Here is a tiny trained network, its code and every weight. The questions are about switching its units off for an input and a class, where a switched-off unit gives its printed mean instead of its output.

import numpy as np


def w(rows, s, z=0):
    codes = np.array(rows[::2]) - 128.0
    scale = np.full(codes.shape[1], s)
    scale[-1] = z or s
    return codes * scale


def norm(h):
    return h / np.sqrt((h * h).mean(-1, keepdims=True) + 1e-5)


def f(y):
    return y / 2 * (1 + np.tanh(0.7978845608 * (y + 0.044715 * y**3)))


def log_softmax(a):
    a = a - a.max(-1, keepdims=True)
    return a - np.log(np.exp(a).sum(-1, keepdims=True))


def net(x, mask):
    res = np.array(x, float).reshape(1, 2) / 4 @ E
    u = 0
    for l in range(2):
        y = f(norm(res) @ A[l][:, :-1].T + A[l][:, -1])
        res = res + np.where(mask[u : u + 11], y, B[l][:, -1]) @ B[l][:, :-1]
        u += 11
    return log_softmax(norm(res)[-1] @ U[:, :-1].T + U[:, -1])


A, B = {}, {}
E = w([
[103,80,231,196,2],'x0',
[53,50,54,60,78],'x1',
],0.0062)
A[0] = w([
[64,51,112,111,101,52],'0.n1',
[79,50,112,103,37,4],'0.n2',
[170,147,255,230,63,47],'0.n3',
[81,51,74,72,79,105],'0.n4',
[158,165,135,131,127,124],'0.n5',
[49,85,115,121,61,128],'0.n6',
[112,107,173,72,151,112],'0.n7',
[88,116,111,102,125,70],'0.n8',
[165,148,131,149,97,15],'0.n9',
[144,153,180,208,77,79],'0.n10',
[66,49,127,103,33,53],'0.n11',
],0.0097,0.0042)
B[0] = w([
[83,113,4,127,100,182],'0.n1',
[123,177,63,154,98,207],'0.n2',
[62,118,253,171,185,255],'0.n3',
[57,49,71,97,101,217],'0.n4',
[152,88,89,131,121,139],'0.n5',
[137,163,79,132,175,215],'0.n6',
[97,174,143,157,101,126],'0.n7',
[74,113,143,172,115,134],'0.n8',
[65,129,110,124,125,119],'0.n9',
[99,83,169,136,180,195],'0.n10',
[167,189,48,199,59,229],'0.n11',
],0.0076,0.0082)
A[1] = w([
[130,134,244,218,117,69],'1.n1',
[98,181,218,192,121,60],'1.n2',
[203,209,98,146,137,116],'1.n3',
[128,108,147,134,92,4],'1.n4',
[78,92,92,90,112,156],'1.n5',
[114,105,142,98,120,46],'1.n6',
[149,129,134,126,62,27],'1.n7',
[155,151,141,133,61,64],'1.n8',
[120,119,151,120,137,69],'1.n9',
[47,50,88,42,117,151],'1.n10',
[103,140,236,175,130,80],'1.n11',
],0.011,0.0043)
B[1] = w([
[47,108,155,193,172,254],'1.n1',
[59,115,191,165,192,220],'1.n2',
[147,62,95,115,132,185],'1.n3',
[128,152,117,124,96,110],'1.n4',
[184,195,191,134,136,188],'1.n5',
[104,163,130,108,140,109],'1.n6',
[87,111,108,145,87,113],'1.n7',
[129,206,128,126,108,114],'1.n8',
[120,168,127,138,106,119],'1.n9',
[160,150,255,124,94,212],'1.n10',
[61,142,150,216,172,236],'1.n11',
],0.0097,0.0069)
U = w([
[189,101,30,108,187,204],'0',
[86,162,4,152,39,192],'1',
[46,122,153,223,204,43],'2',
[165,184,196,66,96,8],'3',
],0.018,0.0017)

Each question gives the input, the list of numbers given to net, and the class t.
The units are the neurons (one row each of A and B). Each row of codes is followed by its name. A weight is (code - 128) times the scale printed after its matrix; where a second scale follows, it is the last column's (A, B and U).
mask holds one flag per neuron, layer by layer. A switched-off neuron (its flag False) gives its mean, the last column of its row in B, instead of its output. The means were averaged over made-up inputs and are rounded, as every weight is.
A unit's drop is (log p(t) with every unit on - log p(t) with that unit switched off) / (log p(t) with every unit on - log p(t) with every unit switched off).
most important unit: the unit with the biggest drop
k most important neurons: the k neurons with the biggest drops, biggest first
top k neurons in layer l: the k neurons of layer l with the biggest drops, biggest first
drop when u is switched off: that unit's drop, to one decimal
input [-8,0], class 0: most important unit => 0.n4
input [-5,0], class 0: top 2 neurons in layer 0 => (0.n4; 0.n3)
input [-2,-1], class 0: 2 most important neurons => (0.n3; 0.n4)
input [-7,2], class 3: top 2 neurons in layer 0 => (0.n11; 0.n6)
input [-4,1], class 3: 2 most important neurons => (0.n11; 0.n3)
input [-4,7], class 3: top 2 neurons in layer 1 => (1.n10; 1.n5)
input [-1,2], class 3: 3 most important neurons => (1.n10; 1.n5; 0.n4)
input [-3,-1], class 0: top 2 neurons in layer 0 => (0.n3; 0.n4)
input [-2,-2], class 0: top 2 neurons in layer 0 => (0.n3; 0.n4)
input [-7,5], class 3: drop when 1.n10 is switched off => 0.1
input [-5,-8], class 0: drop when 0.n3 is switched off => 0.9
input [-8,8], class 3: drop when 1.n10 is switched off => 0.4
input [-6,7], class 3: drop when 1.n10 is switched off => 0.4
input [-5,-3], class 0: most important unit => 0.n3
